Below are the code and all the weights of a small trained network. Each question names an input and a target symbol and asks about switching units off, where a switched-off unit gives its printed mean instead of its output.

import numpy as np


def w(rows, s, z=0):
    codes = np.array(rows[::2]) - 128.0
    scale = np.full(codes.shape[1], s)
    scale[-1] = z or s
    return codes * scale


def norm(h):
    return h / np.sqrt((h * h).mean(-1, keepdims=True) + 1e-5)


def softmax(a):
    e = np.exp(a - a.max(-1, keepdims=True))
    return e / e.sum(-1, keepdims=True)


def log_softmax(a):
    a = a - a.max(-1, keepdims=True)
    return a - np.log(np.exp(a).sum(-1, keepdims=True))


def net(x, mask):
    ids = ['Φβζθλξπτ'.index(c) for c in x.split()]
    T = len(ids)
    res = E[ids] + P[:T]
    u = 0
    for l in range(3):
        r = norm(res)
        for j in range(2):
            rows = slice(2 * j, 2 * j + 2)
            q, k, v = (r @ M[l][rows].T for M in (Q, K, V))
            z = softmax(np.where(np.tri(T) > 0, q @ k.T / 2**0.5, -1e9)) @ v
            o = O[l][rows]
            res = res + np.where(mask[u + j], z, o[:, -1]) @ o[:, :-1]
        u += 2
    return log_softmax(norm(res)[-1] @ U[:, :-1].T + U[:, -1])


Q, K, V, O = {}, {}, {}, {}
E = w([
[40,126,122,210,174,241],'Φ',
[88,117,99,55,145,138],'β',
[111,22,119,104,1,112],'ζ',
[88,126,90,33,155,138],'θ',
[192,174,164,158,90,147],'λ',
[150,103,83,165,156,145],'ξ',
[93,224,143,89,59,187],'π',
[88,241,110,52,57,106],'τ',
],0.015)
P = w([
[183,71,168,176,1,186],'0',
[105,163,110,174,79,85],'1',
[108,193,110,159,75,75],'2',
[117,197,116,134,82,85],'3',
[126,186,122,108,100,100],'4',
[129,168,130,71,100,113],'5',
[133,164,131,45,89,117],'6',
[132,157,134,22,97,122],'7',
[139,151,141,16,122,126],'8',
[150,135,168,28,178,116],'9',
[164,100,190,71,253,103],'10',
],0.0055)
Q[0] = w([
[139,100,206,120,173,190],'L0H1',
[171,191,119,170,175,255],'L0H1',
[110,145,176,71,46,217],'L0H2',
[102,102,176,185,120,28],'L0H2',
],0.0084)
K[0] = w([
[73,145,164,70,61,177],'L0H1',
[172,171,177,54,151,2],'L0H1',
[134,118,42,135,104,160],'L0H2',
[61,148,124,165,105,148],'L0H2',
],0.0091)
V[0] = w([
[87,133,82,177,143,116],'L0H1',
[98,114,155,177,113,199],'L0H1',
[140,128,254,126,133,81],'L0H2',
[28,99,186,138,118,79],'L0H2',
],0.0072)
O[0] = w([
[93,54,143,47,159,144,156],'L0H1',
[113,81,133,168,199,187,139],'L0H1',
[105,174,104,14,3,125,2],'L0H2',
[110,80,92,85,42,235,32],'L0H2',
],0.0057,0.006)
Q[1] = w([
[93,132,245,62,43,127],'L1H1',
[44,141,168,58,131,122],'L1H1',
[98,43,187,147,16,94],'L1H2',
[191,134,158,225,149,121],'L1H2',
],0.012)
K[1] = w([
[150,154,7,94,95,188],'L1H1',
[210,112,100,116,114,193],'L1H1',
[80,65,56,197,63,139],'L1H2',
[186,144,89,143,190,45],'L1H2',
],0.012)
V[1] = w([
[85,197,115,132,160,172],'L1H1',
[87,102,199,80,144,74],'L1H1',
[109,150,198,125,163,237],'L1H2',
[195,141,1,140,112,134],'L1H2',
],0.0094)
O[1] = w([
[78,227,98,26,190,157,215],'L1H1',
[184,107,135,138,75,219,2],'L1H1',
[122,253,163,35,25,74,139],'L1H2',
[232,62,205,240,165,124,204],'L1H2',
],0.0063,0.0024)
Q[2] = w([
[76,134,104,120,54,132],'L2H1',
[108,115,249,150,121,156],'L2H1',
[149,157,162,168,219,146],'L2H2',
[130,77,98,64,157,94],'L2H2',
],0.015)
K[2] = w([
[72,107,148,148,61,124],'L2H1',
[188,80,152,185,105,246],'L2H1',
[139,168,178,168,212,124],'L2H2',
[117,70,157,78,127,125],'L2H2',
],0.013)
V[2] = w([
[102,125,200,144,96,70],'L2H1',
[126,142,85,146,75,185],'L2H1',
[65,130,244,122,126,183],'L2H2',
[125,122,43,79,107,102],'L2H2',
],0.011)
O[2] = w([
[192,163,115,53,175,136,102],'L2H1',
[89,110,99,143,208,56,1],'L2H1',
[104,146,2,216,127,175,74],'L2H2',
[225,54,196,170,179,130,36],'L2H2',
],0.0089,0.0052)
U = w([
[130,112,176,216,220,69,120],'Φ',
[45,149,190,80,149,85,6],'β',
[124,48,73,136,26,77,225],'ζ',
[97,192,110,141,19,2,215],'θ',
[139,134,182,108,107,117,3],'λ',
[152,125,143,141,82,246,57],'ξ',
[206,135,57,102,200,155,48],'π',
[57,136,35,171,177,161,74],'τ',
],0.0089,0.0039)

Each question gives the input, a string of symbols that net reads in full, and the target symbol t.
The units are the heads (2 rows each of Q, K, V and O). Each row of codes is followed by its name. A weight is (code - 128) times the scale printed after its matrix; where a second scale follows, it is the last column's (O and U).
mask holds one flag per head, layer by layer. A switched-off head (its flag False) gives its mean, the last column of its rows in O, instead of its output. The means were averaged over made-up inputs and are rounded, as every weight is.
A unit's drop is (log p(t) with every unit on - log p(t) with that unit switched off) / (log p(t) with every unit on - log p(t) with every unit switched off).
The circuit of an input: a set's keep is (log p(t) with only the set's units on - log p(t) with every unit switched off) / (log p(t) with every unit on - log p(t) with every unit switched off). Starting from all 6 units, units are removed one at a time, each time the one whose removal leaves the highest keep (on an exact tie, the one counted first), for as long as the keep stays at least 0.8.
circuit, biggest first: the units of the circuit, biggest drop first
unit that matters most: the unit with the biggest drop
which heads matter: for each layer, one digit per head in row order, 1 if its drop is at least 0.15 and else 0, layers parted by /
drop of u: that unit's drop, to one decimal
input ξ ξ Φ ξ, target τ: which heads matter : 10 / 00 / 01
input ξ β β λ ξ λ, target Φ: which heads matter : 11 / 01 / 10
input ξ τ ξ ξ β Φ β π β ξ λ, target θ: which heads matter : 01 / 00 / 11
input ζ β τ λ β β, target Φ: which heads matter : 01 / 01 / 11
input ξ θ λ ξ β τ ξ, target ξ: circuit, biggest first : [L2H1]
input ξ ζ β ξ λ β ξ ζ ξ, target ζ: circuit, biggest first : [L1H1, L0H2]
input τ ζ ξ ζ ξ θ ξ τ β ζ, target Φ: circuit, biggest first : [L0H2, L2H2, L2H1]
input τ ξ ξ ξ θ ξ Φ ξ, target τ: which heads matter : 01 / 11 / 11
input ξ τ ξ, target π: which heads matter : 11 / 10 / 10
input ξ λ ζ ξ β ξ ξ ξ θ ξ ζ, target Φ: circuit, biggest first : [L1H2, L0H2]
input Φ ξ β, target τ: circuit, biggest first : [L2H2, L0H1]
input ξ ξ τ ξ, target π: which heads matter : 11 / 11 / 10
input β ξ λ ζ τ θ ξ, target θ: which heads matter : 01 / 00 / 01
input Φ Φ λ ξ λ ξ λ ξ, target θ: which heads matter : 00 / 00 / 01
input β θ ξ ξ λ β ζ β β ξ λ, target ξ: unit that matters most : L1H1
input Φ θ λ β, target τ: circuit, biggest first : [L0H1, L2H2]
input ζ λ ξ λ, target Φ: which heads matter : 01 / 01 / 00
input β ξ β, target π: circuit, biggest first : [L2H2, L1H2, L0H2]
input π ζ λ θ ξ π ξ, target β: circuit, biggest first : [L0H2, L1H2, L1H1]
input τ ζ ξ ξ ξ ζ ξ, target ζ: circuit, biggest first : [L1H1]
input β β ξ θ, target π: circuit, biggest first : [L2H2, L0H2]
input β ζ β β, target π: which heads matter : 11 / 11 / 11
input θ β β β, target ξ: drop of L1H1 : 0.1
input ξ ξ ξ ζ τ β θ, target π: drop of L0H1 : 0.2
